Here is a tiny trained network, its code and every weight. The questions are about switching its units off for an input and a target symbol, where a switched-off unit gives its printed mean instead of its output.

import numpy as np


def w(rows, s, z=0):
    codes = np.array(rows[::2]) - 128.0
    scale = np.full(codes.shape[1], s)
    scale[-1] = z or s
    return codes * scale


def f(y):
    return np.maximum(y, 0)


def softmax(a):
    e = np.exp(a - a.max(-1, keepdims=True))
    return e / e.sum(-1, keepdims=True)


def log_softmax(a):
    a = a - a.max(-1, keepdims=True)
    return a - np.log(np.exp(a).sum(-1, keepdims=True))


def net(x, mask):
    ids = ['αδεηθμξφ'.index(c) for c in x.split()]
    T = len(ids)
    res = E[ids] + P[:T]
    r = res
    for j in range(3):
        rows = slice(3 * j, 3 * j + 3)
        q, k, v = (r @ M[0][rows].T for M in (Q, K, V))
        z = softmax(np.where(np.tri(T) > 0, q @ k.T / 3**0.5, -1e9)) @ v
        o = O[0][rows]
        res = res + np.where(mask[j], z, o[:, -1]) @ o[:, :-1]
    y = f(res @ A[0][:, :-1].T + A[0][:, -1])
    res = res + np.where(mask[3:15], y, B[0][:, -1]) @ B[0][:, :-1]
    return log_softmax(res[-1] @ U[:, :-1].T + U[:, -1])


Q, K, V, O, A, B = {}, {}, {}, {}, {}, {}
E = w([
[37,167,155],'α',
[250,210,121],'δ',
[58,166,151],'ε',
[122,148,172],'η',
[42,119,191],'θ',
[96,140,172],'μ',
[77,184,145],'ξ',
[188,70,63],'φ',
],0.018)
P = w([
[175,110,195],'0',
[71,206,150],'1',
[69,202,170],'2',
[70,224,179],'3',
[214,40,150],'4',
[215,33,155],'5',
[207,2,185],'6',
],0.0082)
Q[0] = w([
[146,5,116],'h1',
[230,112,54],'h1',
[98,176,108],'h1',
[205,136,152],'h2',
[122,138,106],'h2',
[130,201,20],'h2',
[92,178,135],'h3',
[178,15,129],'h3',
[150,165,207],'h3',
],0.015)
K[0] = w([
[102,174,80],'h1',
[111,94,38],'h1',
[170,72,176],'h1',
[151,211,123],'h2',
[109,24,109],'h2',
[171,72,63],'h2',
[128,87,93],'h3',
[100,251,158],'h3',
[158,97,161],'h3',
],0.013)
V[0] = w([
[57,98,111],'h1',
[66,74,108],'h1',
[184,4,167],'h1',
[154,82,88],'h2',
[81,185,128],'h2',
[55,96,165],'h2',
[49,88,99],'h3',
[109,135,177],'h3',
[186,181,135],'h3',
],0.013)
O[0] = w([
[1,127,132,87],'h1',
[50,117,156,56],'h1',
[168,43,226,34],'h1',
[92,46,110,2],'h2',
[136,156,79,231],'h2',
[224,117,100,151],'h2',
[89,96,120,57],'h3',
[66,179,170,192],'h3',
[219,132,87,187],'h3',
],0.0095,0.008)
A[0] = w([
[156,119,187,128],'n1',
[141,200,166,198],'n2',
[92,145,159,2],'n3',
[114,148,94,60],'n4',
[169,133,206,123],'n5',
[100,68,91,45],'n6',
[196,181,147,185],'n7',
[70,150,107,229],'n8',
[115,97,169,196],'n9',
[100,94,27,240],'n10',
[157,133,68,209],'n11',
[121,119,5,104],'n12',
],0.012,0.0054)
B[0] = w([
[41,182,95,148],'n1',
[130,19,127,239],'n2',
[176,150,162,138],'n3',
[139,202,61,146],'n4',
[81,108,107,165],'n5',
[118,185,142,129],'n6',
[73,64,81,254],'n7',
[204,162,133,175],'n8',
[224,254,106,136],'n9',
[184,74,226,144],'n10',
[206,121,196,191],'n11',
[34,104,141,157],'n12',
],0.008,0.024)
U = w([
[71,118,154,148],'α',
[55,95,149,191],'δ',
[126,138,175,16],'ε',
[153,133,132,35],'η',
[124,182,91,105],'θ',
[127,183,105,134],'μ',
[136,203,99,121],'ξ',
[182,144,254,252],'φ',
],0.0099,0.0037)

Each question gives the input, a string of symbols that net reads in full, and the target symbol t.
The units are the heads (3 rows each of Q, K, V and O) and the neurons (one row each of A and B). Each row of codes is followed by its name. A weight is (code - 128) times the scale printed after its matrix; where a second scale follows, it is the last column's (O, A, B and U).
mask holds one flag per unit, heads first, then neurons. A switched-off unit (its flag False) gives its mean, the last column of its rows in O or B, instead of its output. The means were averaged over made-up inputs and are rounded, as every weight is.
A unit's drop is (log p(t) with every unit on - log p(t) with that unit switched off) / (log p(t) with every unit on - log p(t) with every unit switched off).
The circuit of an input: a set's keep is (log p(t) with only the set's units on - log p(t) with every unit switched off) / (log p(t) with every unit on - log p(t) with every unit switched off). Starting from the 12 units with the biggest drops (on a tie, the unit counted first), units are removed one at a time, each time the one whose removal leaves the highest keep (on an exact tie, the one counted first), for as long as the keep stays at least 0.8.
circuit, biggest first: the units of the circuit, biggest drop first
most important unit: the unit with the biggest drop
top k neurons: the k neurons with the biggest drops, biggest first
heads that matter: for each layer, one digit per head in row order, 1 if its drop is at least 0.15 and else 0, layers parted by /
drop when u is switched off: that unit's drop, to one decimal
input δ ε ε μ, target η: most important unit	n7
input α η θ, target ξ: circuit, biggest first	[h1; n7; n8; h2]
input α θ α μ, target ξ: top 4 neurons	[n8; n7; n4; n11]
input δ α δ α, target η: top 3 neurons	[n7; n11; n2]
input δ φ μ η, target η: circuit, biggest first	[h1; n7; h3]
input θ η φ δ δ, target δ: heads that matter	110
input θ δ η, target φ: heads that matter	101
input δ ε δ ξ, target η: circuit, biggest first	[n7; h1; h3]
input ξ θ θ φ, target φ: circuit, biggest first	[n7; n10; h2]
input δ δ θ θ, target η: heads that matter	111
input η δ θ η, target δ: heads that matter	100
input δ η ε, target η: heads that matter	101
input φ ε α, target φ: circuit, biggest first	[n7; h1]
input δ η δ, target η: top 2 neurons	[n7; n11]
input θ δ φ, target φ: heads that matter	010
input φ θ ξ ξ δ δ δ, target δ: top 4 neurons	[n5; n1; n11; n8]
input θ δ δ α, target φ: heads that matter	101
input θ θ θ, target φ: drop when h3 is switched off	0.6
input ξ δ δ δ θ, target η: drop when h1 is switched off	0.5
input δ θ ε, target η: drop when h2 is switched off	0.1
input θ θ α θ, target φ: drop when n3 is switched off	0.2
